Below are the code and all the weights of a small trained network. Each question names an input and a class and asks about switching units off, where a switched-off unit gives its printed mean instead of its output.

import numpy as np


def w(rows, s, z=0):
    codes = np.array(rows[::2]) - 128.0
    scale = np.full(codes.shape[1], s)
    scale[-1] = z or s
    return codes * scale


def norm(h):
    return h / np.sqrt((h * h).mean(-1, keepdims=True) + 1e-5)


def f(y):
    return np.maximum(y, 0)


def log_softmax(a):
    a = a - a.max(-1, keepdims=True)
    return a - np.log(np.exp(a).sum(-1, keepdims=True))


def net(x, mask):
    res = np.array(x, float).reshape(1, 7) / 4 @ E
    u = 0
    for l in range(4):
        y = f(norm(res) @ A[l][:, :-1].T + A[l][:, -1])
        res = res + np.where(mask[u : u + 7], y, B[l][:, -1]) @ B[l][:, :-1]
        u += 7
    return log_softmax(norm(res)[-1] @ U[:, :-1].T + U[:, -1])


A, B = {}, {}
E = w([
[127,132,125,127,130,127,128,128],'x0',
[88,98,82,141,16,169,130,146],'x1',
[160,49,160,241,124,125,28,117],'x2',
[76,4,161,63,174,178,126,124],'x3',
[36,149,181,152,132,109,114,86],'x4',
[171,139,149,119,116,196,139,63],'x5',
[90,129,34,210,205,180,170,103],'x6',
],0.0026)
A[0] = w([
[55,161,185,145,119,142,108,80,4],'0.n0',
[138,192,44,198,141,138,136,112,130],'0.n1',
[201,191,149,149,81,201,154,6,84],'0.n2',
[79,179,206,140,131,195,122,93,102],'0.n3',
[192,105,73,112,165,179,116,160,103],'0.n4',
[21,177,184,164,134,151,114,86,19],'0.n5',
[170,115,184,99,123,252,143,12,50],'0.n6',
],0.0039,0.0027)
B[0] = w([
[151,74,114,144,98,75,171,103,153],'0.n0',
[139,140,222,150,93,141,174,142,251],'0.n1',
[96,136,82,144,151,75,102,239,242],'0.n2',
[159,92,114,117,103,77,152,105,195],'0.n3',
[106,93,129,129,110,80,159,72,205],'0.n4',
[152,86,103,126,86,63,179,84,175],'0.n5',
[93,117,90,130,162,66,103,254,233],'0.n6',
],0.0052,0.0021)
A[1] = w([
[237,96,65,85,125,138,168,149,98],'1.n0',
[65,136,135,146,138,64,107,175,94],'1.n1',
[128,153,119,103,92,146,204,118,97],'1.n2',
[150,141,183,200,112,173,113,154,90],'1.n3',
[253,88,72,138,125,185,152,180,2],'1.n4',
[121,66,112,157,123,124,80,109,161],'1.n5',
[174,184,209,89,57,114,69,148,16],'1.n6',
],0.004,0.0018)
B[1] = w([
[37,134,185,165,89,26,157,47,225],'1.n0',
[204,83,85,104,104,99,158,242,238],'1.n1',
[98,181,160,90,132,138,78,118,211],'1.n2',
[155,204,96,89,119,129,73,124,192],'1.n3',
[80,81,149,167,98,3,182,87,198],'1.n4',
[122,195,88,14,129,121,143,98,249],'1.n5',
[201,99,254,158,103,199,224,172,230],'1.n6',
],0.0035,0.0019)
A[2] = w([
[90,120,135,119,138,98,110,186,231],'2.n0',
[146,87,133,193,117,109,43,107,110],'2.n1',
[120,172,100,170,134,140,140,114,130],'2.n2',
[112,133,65,185,171,181,143,88,23],'2.n3',
[153,103,146,131,153,83,153,100,66],'2.n4',
[142,112,50,114,2,221,138,144,64],'2.n5',
[222,171,139,86,239,112,128,117,8],'2.n6',
],0.0057,0.0015)
B[2] = w([
[179,134,75,173,136,130,116,156,252],'2.n0',
[160,178,59,80,172,152,153,63,201],'2.n1',
[176,100,171,121,101,134,142,149,167],'2.n2',
[175,105,204,137,95,160,150,150,153],'2.n3',
[85,119,105,140,75,121,125,110,185],'2.n4',
[56,151,183,175,210,81,70,103,202],'2.n5',
[3,130,138,182,82,135,60,128,193],'2.n6',
],0.0063,0.0034)
A[3] = w([
[99,105,100,224,186,200,222,131,222],'3.n0',
[141,116,132,157,149,146,159,148,12],'3.n1',
[196,137,76,115,153,182,63,75,133],'3.n2',
[186,117,137,180,113,122,57,87,176],'3.n3',
[81,3,117,53,197,183,124,137,77],'3.n4',
[103,219,81,40,150,174,155,106,5],'3.n5',
[59,171,143,106,90,65,174,187,154],'3.n6',
],0.005,0.0014)
B[3] = w([
[157,85,168,33,100,106,68,159,196],'3.n0',
[106,83,141,138,130,155,138,159,134],'3.n1',
[103,141,96,65,155,163,139,139,153],'3.n2',
[71,106,108,65,156,191,181,126,185],'3.n3',
[183,254,138,224,81,132,172,128,200],'3.n4',
[151,124,68,77,155,186,62,91,144],'3.n5',
[147,81,97,128,171,179,116,93,253],'3.n6',
],0.0068,0.0049)
U = w([
[132,171,57,21,176,208,119,72,169],'0',
[183,238,152,206,93,140,176,142,110],'1',
[172,58,254,63,98,146,136,166,92],'2',
[148,100,44,135,165,90,106,203,183],'3',
[27,120,160,169,158,112,71,76,190],'4',
[139,64,94,105,96,43,206,27,10],'5',
],0.0093,0.0012)

Each question gives the input, the list of numbers given to net, and the class t.
The units are the neurons (one row each of A and B). Each row of codes is followed by its name. A weight is (code - 128) times the scale printed after its matrix; where a second scale follows, it is the last column's (A, B and U).
mask holds one flag per neuron, layer by layer. A switched-off neuron (its flag False) gives its mean, the last column of its row in B, instead of its output. The means were averaged over made-up inputs and are rounded, as every weight is.
A unit's drop is (log p(t) with every unit on - log p(t) with that unit switched off) / (log p(t) with every unit on - log p(t) with every unit switched off).
The circuit of an input: a set's keep is (log p(t) with only the set's units on - log p(t) with every unit switched off) / (log p(t) with every unit on - log p(t) with every unit switched off). Starting from the 12 units with the biggest drops (on a tie, the unit counted first), units are removed one at a time, each time the one whose removal leaves the highest keep (on an exact tie, the one counted first), for as long as the keep stays at least 0.8.
circuit, biggest first: the units of the circuit, biggest drop first
most important unit: the unit with the biggest drop
top k neurons: the k neurons with the biggest drops, biggest first
k most important neurons of layer l: the k neurons of layer l with the biggest drops, biggest first
input [7,-2,7,-7,3,-7,-5], class 0: 2 most important neurons of layer 3 => [3.n3 3.n4]
input [4,8,-1,-5,-1,-3,0], class 4: circuit, biggest first => [2.n5]
input [-4,2,-4,3,-6,1,-5], class 5: circuit, biggest first => [1.n0 3.n0]
input [4,6,4,-5,-5,-5,6], class 2: top 2 neurons => [3.n0 2.n2]
input [-3,7,-4,-2,-5,-6,6], class 4: top 3 neurons => [2.n5 0.n6 0.n2]
input [-5,7,4,0,4,7,3], class 3: circuit, biggest first => [0.n6 0.n2]
input [2,-3,-4,1,-7,3,-4], class 5: circuit, biggest first => [1.n0 1.n4]
input [6,2,0,5,0,-2,7], class 2: top 2 neurons => [3.n0 2.n3]
input [0,-5,-7,5,-1,7,8], class 2: circuit, biggest first => [3.n0 2.n3]
input [-7,-7,-2,2,-8,6,-3], class 5: top 4 neurons => [1.n0 1.n4 0.n4 2.n5]
input [-7,-8,2,7,-5,6,-5], class 4: circuit, biggest first => [2.n6 0.n1]
input [-8,-6,1,-4,-8,-6,7], class 5: 2 most important neurons of layer 1 => [1.n4 1.n0]
input [4,6,5,3,-2,4,7], class 2: 2 most important neurons of layer 2 => [2.n3 2.n6]
input [1,-4,8,8,-3,-4,-3], class 0: most important neuron of layer 3 => [3.n2]
input [6,4,0,6,7,-8,-3], class 3: circuit, biggest first => [2.n0 1.n1]
input [0,0,7,-2,-1,8,2], class 3: top 4 neurons => [0.n2 0.n6 1.n1 3.n6]
input [-2,-1,3,1,5,-5,-4], class 3: 2 most important neurons of layer 0 => [0.n1 0.n4]
input [6,-6,8,-3,-4,1,-7], class 0: circuit, biggest first => [2.n1 3.n3]
input [1,-7,-4,-4,2,4,5], class 4: top 2 neurons => [2.n6 3.n4]
input [5,-7,6,8,7,-4,2], class 1: top 2 neurons => [3.n4 2.n5]
input [-7,1,-5,0,-6,6,0], class 3: most important unit => 0.n2
input [-3,0,6,1,-5,-4,3], class 0: circuit, biggest first => [2.n1 3.n2]
input [2,-2,-5,2,5,7,5], class 3: 2 most important neurons of layer 0 => [0.n6 0.n2]
input [-6,3,3,-6,-7,-1,4], class 5: top 2 neurons => [1.n4 3.n4]
